[[214.462, -124.001, -181.160, -141.675], [-99.332, 38.693, -46.724, 33.479], [-177.781, 147.155, 87.712, -54.098], [-20.883, -15.539, -91.536, 77.268], [-99.332, 147.155, 42.900, -141.675], [136.014, -69.770, -46.724, -141.675], [-99.332, 38.693, -46.724, -10.309], [214.462, -124.001, -181.160, -54.098]]
Report the entry just left of -91.536.
-15.539
The entry just right of -91.536 -> 77.268
Report the entry just left of 77.268.
-91.536
Report the entry just right of 87.712.
-54.098
Report the entry just left of 42.900.
147.155

Read these off the grid that follows.
1) Give the entry just left of the smallest entry.
2) Give the entry just left of 29.1.
[[ 25.7  41.0  20.0 -27.6  23.7   2.1  14.3  20.6  42.9 -17.3  30.4  48.3
   -8.2 -24.3  29.6]
 [ 31.7  19.5   9.6  27.1  26.4   4.0  18.2  24.8  18.7  28.4  13.9  21.8
   44.3  25.2  29.1]
 [-42.4  36.1  15.5  -1.1 -34.2  -4.6  34.5 -32.7  19.1  17.9  18.0  28.5
   44.5   2.7 -35.8]
 [ 43.0  10.7   6.0  12.5  36.1   5.1  -0.4  33.5  19.0   4.9  11.6  18.4
    2.9   9.8  39.8]
 [ 20.3 -24.0 -10.3 -23.4  17.0   1.7 -28.9  15.7 -11.8 -31.9 -11.5 -18.5
  -53.7 -23.1  19.0]]
1) -18.5
2) 25.2

Read these off the grid that follows. Indices start at 1.
1) What is the entry in row 3 and column 3?
2) What is the entry directly below the smallest entry?
3) What is the entry directly above the smallest entry?
4) What is the bottom-right entry?
5) What is the entry at row 1, column 3?
6) What is the entry in the top-left corner?
7) What is the entry in the bottom-left corner?
8) What is the entry at row 1, column 2?
[[-36.2  36.6  41.7 -38.3 -24.5  39.1 -28.8  42.5  15.0 -31.6  42.5 -35.9]
 [-18.5 -36.2  33.9 -13.7 -14.1  28.1  27.6 -42.8  34.5  24.4 -27.8  42.8]
 [-17.4  21.1 -41.7  49.1  43.8 -44.3  44.4  30.8   4.1 -43.7  34.0   3.7]
 [-14.6   5.1 -20.8  46.0  40.3 -34.7  41.1   8.8  19.4 -39.4  22.5  29.5]
 [ 39.4 -51.9 -15.6  28.0  30.5 -28.8  28.9 -47.6  42.7 -22.5 -41.5  52.2]
 [-36.3  28.5  44.3 -38.9 -25.6  38.8   3.4  24.4  28.5 -19.7  30.4  -6.5]
 [-44.8  26.4  48.0 -44.9 -34.7  46.5   7.7  -1.6  30.2   6.5  24.6   8.6]
 [-24.2 -21.4  29.3 -10.8  -6.7  25.9  35.8 -30.4  31.6   7.1   4.4  34.2]
 [ 32.4 -49.9  26.6  24.9  23.5 -12.2  29.8 -47.6  45.1  17.7 -42.0  54.0]
 [ 32.5 -47.0  30.4  22.3  17.9  -2.6  30.1 -48.3  43.3  24.5 -43.1  48.8]
 [ 31.5 -25.7 -44.8  55.0  49.4 -51.4  45.2  -0.5  16.0 -45.4  24.0  28.9]
 [-40.9  16.5  52.5 -42.7 -37.2  52.0  27.4 -12.1  33.3  20.7  18.1  23.4]
 [ 38.4 -49.6   2.8  26.4  24.2 -24.1  29.9 -48.9  43.2   1.3 -45.1  51.5]]
1) -41.7
2) 28.5
3) 5.1
4) 51.5
5) 41.7
6) -36.2
7) 38.4
8) 36.6

[[  1.9  11.1   8.3  22.2 -36.0  13.2   3.9]
 [ 41.0 -34.5   6.7  32.8 -15.6 -26.5 -25.9]
 [ 26.7  18.2  15.6  29.0 -43.8 -20.3  13.9]
 [ 12.0   4.1  -5.4  -4.1 -44.0  20.7 -17.2]
 [ 28.3 -38.5   2.7  15.5 -16.0  20.2  -1.0]
 [ 23.3  28.7   5.3   0.2 -44.1  -6.6  18.2]
 [ 36.1   7.5   6.4  21.5 -42.4 -29.7 -11.9]
 [ 13.3   1.6  -4.3  -3.2 -27.2  -6.0 -28.7]
 [  6.0 -21.8   0.2   5.5 -14.3  32.7  -1.3]
 [ 16.2 -31.3  -5.0  12.2  -5.3 -11.2 -55.1]]
Rows and columns are numbered from 1.
Find the entry in row 1 and column 3.
Answer: 8.3
Find the entry at row 1, column 1.
Answer: 1.9
Find the bottom entry of the column that holds the smallest entry.
Answer: -55.1
The entry just right of -20.3 -> 13.9
The entry in row 2 and column 1 -> 41.0
The entry at row 3, column 1 -> 26.7
The entry directly above -16.0 -> -44.0
The entry just right of -26.5: -25.9
The entry in row 1 and column 2 -> 11.1
Find the entry just right of 6.4.
Answer: 21.5
The bottom entry of the column that holds the largest entry -> 16.2
The entry directly above -5.0 is 0.2
Find the entry just left of 2.7.
Answer: -38.5
The entry just right of -43.8 is -20.3
The entry in the top-right corner: 3.9
The entry in row 3 and column 2 -> 18.2
Find the entry just left of 4.1.
Answer: 12.0
Find the entry directly above -4.1.
Answer: 29.0
Find the entry at row 3, column 3.
Answer: 15.6
Find the entry just left of -6.0.
Answer: -27.2
The entry directly below -21.8 -> -31.3
The entry directly above 2.7 is -5.4
The entry just right of 5.5 is -14.3
Find the entry just right of the largest entry.
Answer: -34.5

a =
[[-39.8  -1.8 -11.4  17.2  10.1  20.5   3.5 -29.7 -13.0  33.2  33.6 -18.5
  -44.8  23.3 -12.4  11.8]
 [-29.3   7.8  11.0   4.7  15.5  26.4  -9.8  -1.8   8.7  26.6  16.0 -15.1
  -15.5   4.7 -24.1  29.2]
 [  7.7  -6.8 -27.1  18.7  -9.9  -9.7  26.0 -23.1 -22.4  -1.3  17.2   6.2
  -16.6  19.1  24.1 -25.4]
 [ 33.8   5.4  21.0 -19.3  -4.0 -12.1 -10.3  36.3  21.5 -27.2 -33.7  15.3
   47.2 -25.9   3.6   1.1]
 [ 42.8  -2.5  -1.1  -9.5 -15.0 -25.4   7.9  19.5   3.3 -34.8 -26.6  20.2
   37.3 -15.2  23.1 -22.9]
 [ 39.1  -3.9  -8.6  -2.4 -15.0 -25.4  14.8   8.8  -4.6 -29.0 -16.7  20.5
   25.8  -5.4  28.8 -28.4]
 [  9.8  -5.5 -22.7  16.1  -8.8  -9.2  23.5 -18.1 -18.4  -2.7  13.8   6.9
  -11.5  16.2  22.8 -22.3]
 [  1.4  -9.0 -34.6  23.4 -11.8  -8.1  29.1 -31.8 -28.6   1.8  23.4   2.3
  -26.5  22.9  22.9 -27.7]
 [-35.6   8.9  15.5   3.9  20.2  29.8 -13.2  -2.5  10.6  33.0  18.8 -17.0
  -19.9   7.5 -26.9  34.4]]
The entry just left of the smallest entry: -18.5
The entry just left of 16.1: -22.7
Which number is the entry just right of the smallest entry? 23.3
Which number is the entry just right of 33.8? 5.4
The entry just left of the largest entry is 15.3
Which number is the maximum? 47.2
The entry just right of 10.1: 20.5
The entry just left of -4.0 is -19.3
The smallest entry -> -44.8
The entry just right of -4.0: -12.1
Which number is the entry just right of the largest entry? -25.9
The entry just right of -25.9 is 3.6
